Below are the code and all the weights of a small trained network. Each question names an input and a class and asks about switching units off, where a switched-off unit gives its printed mean instead of its output.

import numpy as np


def w(rows, s, z=0):
    codes = np.array(rows[::2]) - 128.0
    scale = np.full(codes.shape[1], s)
    scale[-1] = z or s
    return codes * scale


def norm(h):
    return h / np.sqrt((h * h).mean(-1, keepdims=True) + 1e-5)


def f(y):
    return np.maximum(y, 0)


def log_softmax(a):
    a = a - a.max(-1, keepdims=True)
    return a - np.log(np.exp(a).sum(-1, keepdims=True))


def net(x, mask):
    res = np.array(x, float).reshape(1, 8) / 4 @ E
    u = 0
    for l in range(2):
        y = f(norm(res) @ A[l][:, :-1].T + A[l][:, -1])
        res = res + np.where(mask[u : u + 6], y, B[l][:, -1]) @ B[l][:, :-1]
        u += 6
    return log_softmax(norm(res)[-1] @ U[:, :-1].T + U[:, -1])


A, B = {}, {}
E = w([
[31,174,137,183,97],'x0',
[117,212,77,71,212],'x1',
[42,192,65,230,203],'x2',
[175,103,109,64,137],'x3',
[133,147,93,113,99],'x4',
[88,30,148,55,153],'x5',
[132,148,254,109,150],'x6',
[203,141,43,184,119],'x7',
],0.0038)
A[0] = w([
[254,72,110,37,172,185],'L0N0',
[95,5,64,161,152,192],'L0N1',
[72,220,155,115,186,254],'L0N2',
[178,211,112,89,25,136],'L0N3',
[136,222,160,94,83,112],'L0N4',
[67,178,105,175,45,152],'L0N5',
],0.0054,0.0016)
B[0] = w([
[128,48,122,54,88,254],'L0N0',
[77,200,148,157,146,204],'L0N1',
[132,212,147,111,212,245],'L0N2',
[71,86,87,116,187,187],'L0N3',
[150,83,150,113,254,174],'L0N4',
[171,22,66,99,130,203],'L0N5',
],0.0079,0.0039)
A[1] = w([
[106,128,107,96,229,168],'L1N0',
[144,236,152,113,200,123],'L1N1',
[171,85,253,213,78,187],'L1N2',
[151,112,194,154,186,136],'L1N3',
[97,133,64,198,135,115],'L1N4',
[47,172,137,60,138,251],'L1N5',
],0.0068,0.0026)
B[1] = w([
[211,185,155,98,190,253],'L1N0',
[120,205,119,105,254,224],'L1N1',
[89,204,232,69,28,194],'L1N2',
[68,182,193,164,106,186],'L1N3',
[105,100,132,238,100,179],'L1N4',
[203,184,44,165,179,250],'L1N5',
],0.0065,0.0052)
U = w([
[134,236,166,130,205,231],'0',
[101,153,237,116,14,82],'1',
[181,44,110,36,105,149],'2',
[110,105,108,247,67,6],'3',
],0.011,0.0023)

Each question gives the input, the list of numbers given to net, and the class t.
The units are the neurons (one row each of A and B). Each row of codes is followed by its name. A weight is (code - 128) times the scale printed after its matrix; where a second scale follows, it is the last column's (A, B and U).
mask holds one flag per neuron, layer by layer. A switched-off neuron (its flag False) gives its mean, the last column of its row in B, instead of its output. The means were averaged over made-up inputs and are rounded, as every weight is.
A unit's drop is (log p(t) with every unit on - log p(t) with that unit switched off) / (log p(t) with every unit on - log p(t) with every unit switched off).
The circuit of an input: a set's keep is (log p(t) with only the set's units on - log p(t) with every unit switched off) / (log p(t) with every unit on - log p(t) with every unit switched off). Starting from all 12 units, units are removed one at a time, each time the one whose removal leaves the highest keep (on an exact tie, the one counted first), for as long as the keep stays at least 0.8.
units of the circuit, in order: the units of the circuit, biggest drop first
most important unit: the unit with the biggest drop
k most important neurons: the k neurons with the biggest drops, biggest first
k most important neurons of layer l: the k neurons of layer l with the biggest drops, biggest first
drop when u is switched off: that unit's drop, to one decimal
input [-3,-8,7,4,6,2,7,-6], class 1: units of the circuit, in order	[L1N2, L1N1]
input [7,-8,8,-5,-7,-5,-1,-5], class 3: units of the circuit, in order	[L0N5, L1N1]
input [-7,7,-3,7,5,-7,-3,1], class 2: most important unit	L0N0
input [5,-2,-4,8,-5,-1,6,5], class 1: units of the circuit, in order	[L1N2, L0N2]
input [-7,-6,-6,-2,-8,-3,2,5], class 1: 3 most important neurons	[L1N2, L0N5, L1N5]
input [-5,-4,5,8,7,3,0,0], class 2: 2 most important neurons	[L0N0, L0N2]
input [-6,-6,7,3,3,3,2,5], class 3: 2 most important neurons	[L0N2, L0N1]
input [0,1,-8,4,-4,-5,4,1], class 2: 2 most important neurons of layer 0	[L0N0, L0N3]
input [-6,-7,6,5,-3,3,-3,-2], class 3: 3 most important neurons of layer 0	[L0N2, L0N1, L0N4]
input [2,8,-5,-1,6,3,1,5], class 2: 2 most important neurons of layer 0	[L0N0, L0N1]
input [-1,-1,7,3,1,-2,-6,2], class 3: 2 most important neurons	[L1N4, L0N2]
input [0,-7,3,-7,-4,-4,7,8], class 1: drop when L1N2 is switched off	0.5
input [-1,-7,4,-2,-3,-2,2,2], class 1: drop when L1N2 is switched off	0.4
input [8,-4,7,3,8,4,-2,8], class 3: drop when L1N5 is switched off	0.0
input [4,0,1,5,6,-4,-8,-5], class 2: units of the circuit, in order	[L0N5]
